Here is a tiny trained network, its code and every weight. The questions are about switching its units off for an input and a target symbol, where a switched-off unit gives its printed mean instead of its output.

import numpy as np


def w(rows, s, z=0):
    codes = np.array(rows[::2]) - 128.0
    scale = np.full(codes.shape[1], s)
    scale[-1] = z or s
    return codes * scale


def f(y):
    return np.maximum(y, 0)


def softmax(a):
    e = np.exp(a - a.max(-1, keepdims=True))
    return e / e.sum(-1, keepdims=True)


def log_softmax(a):
    a = a - a.max(-1, keepdims=True)
    return a - np.log(np.exp(a).sum(-1, keepdims=True))


def net(x, mask):
    ids = ['αβγδζμπτ'.index(c) for c in x.split()]
    T = len(ids)
    res = E[ids] + P[:T]
    q, k, v = (res @ M[0].T for M in (Q, K, V))
    z = softmax(np.where(np.tri(T) > 0, q @ k.T / 4**0.5, -1e9)) @ v
    res = res + np.where(mask[0], z, O[0][:, -1]) @ O[0][:, :-1]
    y = f(res @ A[0][:, :-1].T + A[0][:, -1])
    res = res + np.where(mask[1:25], y, B[0][:, -1]) @ B[0][:, :-1]
    return log_softmax(res[-1] @ U[:, :-1].T + U[:, -1])


Q, K, V, O, A, B = {}, {}, {}, {}, {}, {}
E = w([
[43,124,118],'α',
[118,73,141],'β',
[115,71,144],'γ',
[233,168,117],'δ',
[150,254,226],'ζ',
[76,138,236],'μ',
[110,140,20],'π',
[150,218,101],'τ',
],0.012)
P = w([
[86,254,115],'0',
[124,106,126],'1',
[124,110,128],'2',
[125,112,127],'3',
[125,113,126],'4',
[125,114,124],'5',
[125,116,124],'6',
[126,118,123],'7',
[126,119,121],'8',
[127,121,121],'9',
[129,121,120],'10',
[127,122,119],'11',
[130,122,118],'12',
],0.014)
Q[0] = w([
[97,254,132],'H1',
[144,108,78],'H1',
[126,73,129],'H1',
[88,118,125],'H1',
],0.023)
K[0] = w([
[201,7,137],'H1',
[127,148,47],'H1',
[74,165,128],'H1',
[60,92,122],'H1',
],0.017)
V[0] = w([
[203,154,170],'H1',
[253,145,95],'H1',
[162,119,42],'H1',
[139,144,246],'H1',
],0.0052)
O[0] = w([
[84,131,77,140],'H1',
[55,235,68,18],'H1',
[110,233,126,8],'H1',
[125,2,107,254],'H1',
],0.007,0.0022)
A[0] = w([
[183,128,178,84],'N1',
[56,12,84,163],'N2',
[179,108,164,107],'N3',
[53,93,180,254],'N4',
[73,188,191,147],'N5',
[201,117,148,37],'N6',
[154,152,91,154],'N7',
[71,58,93,119],'N8',
[166,104,199,173],'N9',
[107,13,136,143],'N10',
[191,148,165,146],'N11',
[155,157,216,77],'N12',
[60,132,232,40],'N13',
[178,104,208,117],'N14',
[181,191,160,177],'N15',
[25,103,87,81],'N16',
[196,101,48,91],'N17',
[248,148,99,159],'N18',
[180,95,169,131],'N19',
[123,131,164,96],'N20',
[185,101,131,38],'N21',
[178,124,34,45],'N22',
[139,126,71,183],'N23',
[102,172,114,146],'N24',
],0.014,0.0068)
B[0] = w([
[86,152,102,146],'N1',
[116,193,51,224],'N2',
[127,161,96,156],'N3',
[94,89,253,254],'N4',
[132,152,64,163],'N5',
[100,161,90,130],'N6',
[170,95,88,154],'N7',
[146,178,95,174],'N8',
[144,190,71,207],'N9',
[141,39,167,238],'N10',
[100,148,112,151],'N11',
[197,110,137,158],'N12',
[116,98,4,188],'N13',
[151,111,195,193],'N14',
[161,161,203,165],'N15',
[61,176,126,140],'N16',
[202,145,167,146],'N17',
[66,79,67,163],'N18',
[133,160,82,177],'N19',
[159,122,107,144],'N20',
[155,171,172,130],'N21',
[126,152,221,144],'N22',
[133,74,91,156],'N23',
[109,83,136,151],'N24',
],0.04,0.013)
U = w([
[134,121,137,4],'α',
[157,119,185,18],'β',
[78,137,125,216],'γ',
[169,32,164,215],'δ',
[144,130,142,91],'ζ',
[102,137,4,92],'μ',
[191,155,142,254],'π',
[145,118,158,52],'τ',
],0.011,0.0031)

Each question gives the input, a string of symbols that net reads in full, and the target symbol t.
The units are the heads (4 rows each of Q, K, V and O) and the neurons (one row each of A and B). Each row of codes is followed by its name. A weight is (code - 128) times the scale printed after its matrix; where a second scale follows, it is the last column's (O, A, B and U).
mask holds one flag per unit, heads first, then neurons. A switched-off unit (its flag False) gives its mean, the last column of its rows in O or B, instead of its output. The means were averaged over made-up inputs and are rounded, as every weight is.
A unit's drop is (log p(t) with every unit on - log p(t) with that unit switched off) / (log p(t) with every unit on - log p(t) with every unit switched off).
The circuit of an input: a set's keep is (log p(t) with only the set's units on - log p(t) with every unit switched off) / (log p(t) with every unit on - log p(t) with every unit switched off). Starting from the 12 units with the biggest drops (on a tie, the unit counted first), units are removed one at a time, each time the one whose removal leaves the highest keep (on an exact tie, the one counted first), for as long as the keep stays at least 0.8.
units of the circuit, in order: the units of the circuit, biggest drop first
unit that matters most: the unit with the biggest drop
k most important neurons: the k neurons with the biggest drops, biggest first
drop when u is switched off: that unit's drop, to one decimal
input μ γ α β ζ γ, target π: 4 most important neurons	(N2; N10; N13; N8)
input δ μ μ δ π δ α μ π γ β μ β, target γ: units of the circuit, in order	(N13; H1; N14; N16)
input δ ζ δ τ δ α μ μ μ α, target γ: 3 most important neurons	(N2; N16; N13)
input δ δ μ ζ β, target γ: 3 most important neurons	(N13; N9; N16)
input δ δ δ π δ β δ δ δ μ γ, target γ: unit that matters most	N13
input μ γ δ α π μ μ γ μ ζ, target π: 2 most important neurons	(N15; N2)
input γ ζ δ μ μ μ μ α μ μ δ α α, target γ: 3 most important neurons	(N2; N13; N16)
input ζ τ β μ γ, target μ: 4 most important neurons	(N2; N8; N15; N14)
input μ δ δ δ μ ζ μ ζ, target π: 2 most important neurons	(N15; N10)
input μ μ μ δ π ζ β β, target π: 4 most important neurons	(N2; N13; N10; N8)
input δ δ π β ζ γ, target γ: 3 most important neurons	(N13; N9; N16)
input π τ μ ζ μ β, target β: 4 most important neurons	(N10; N2; N13; N18)
input μ α ζ δ, target μ: drop when N14 is switched off	0.9
input τ δ μ μ α δ β δ π α μ π, target δ: drop when N1 is switched off	0.2
input α μ μ μ τ, target μ: drop when N10 is switched off	1.9
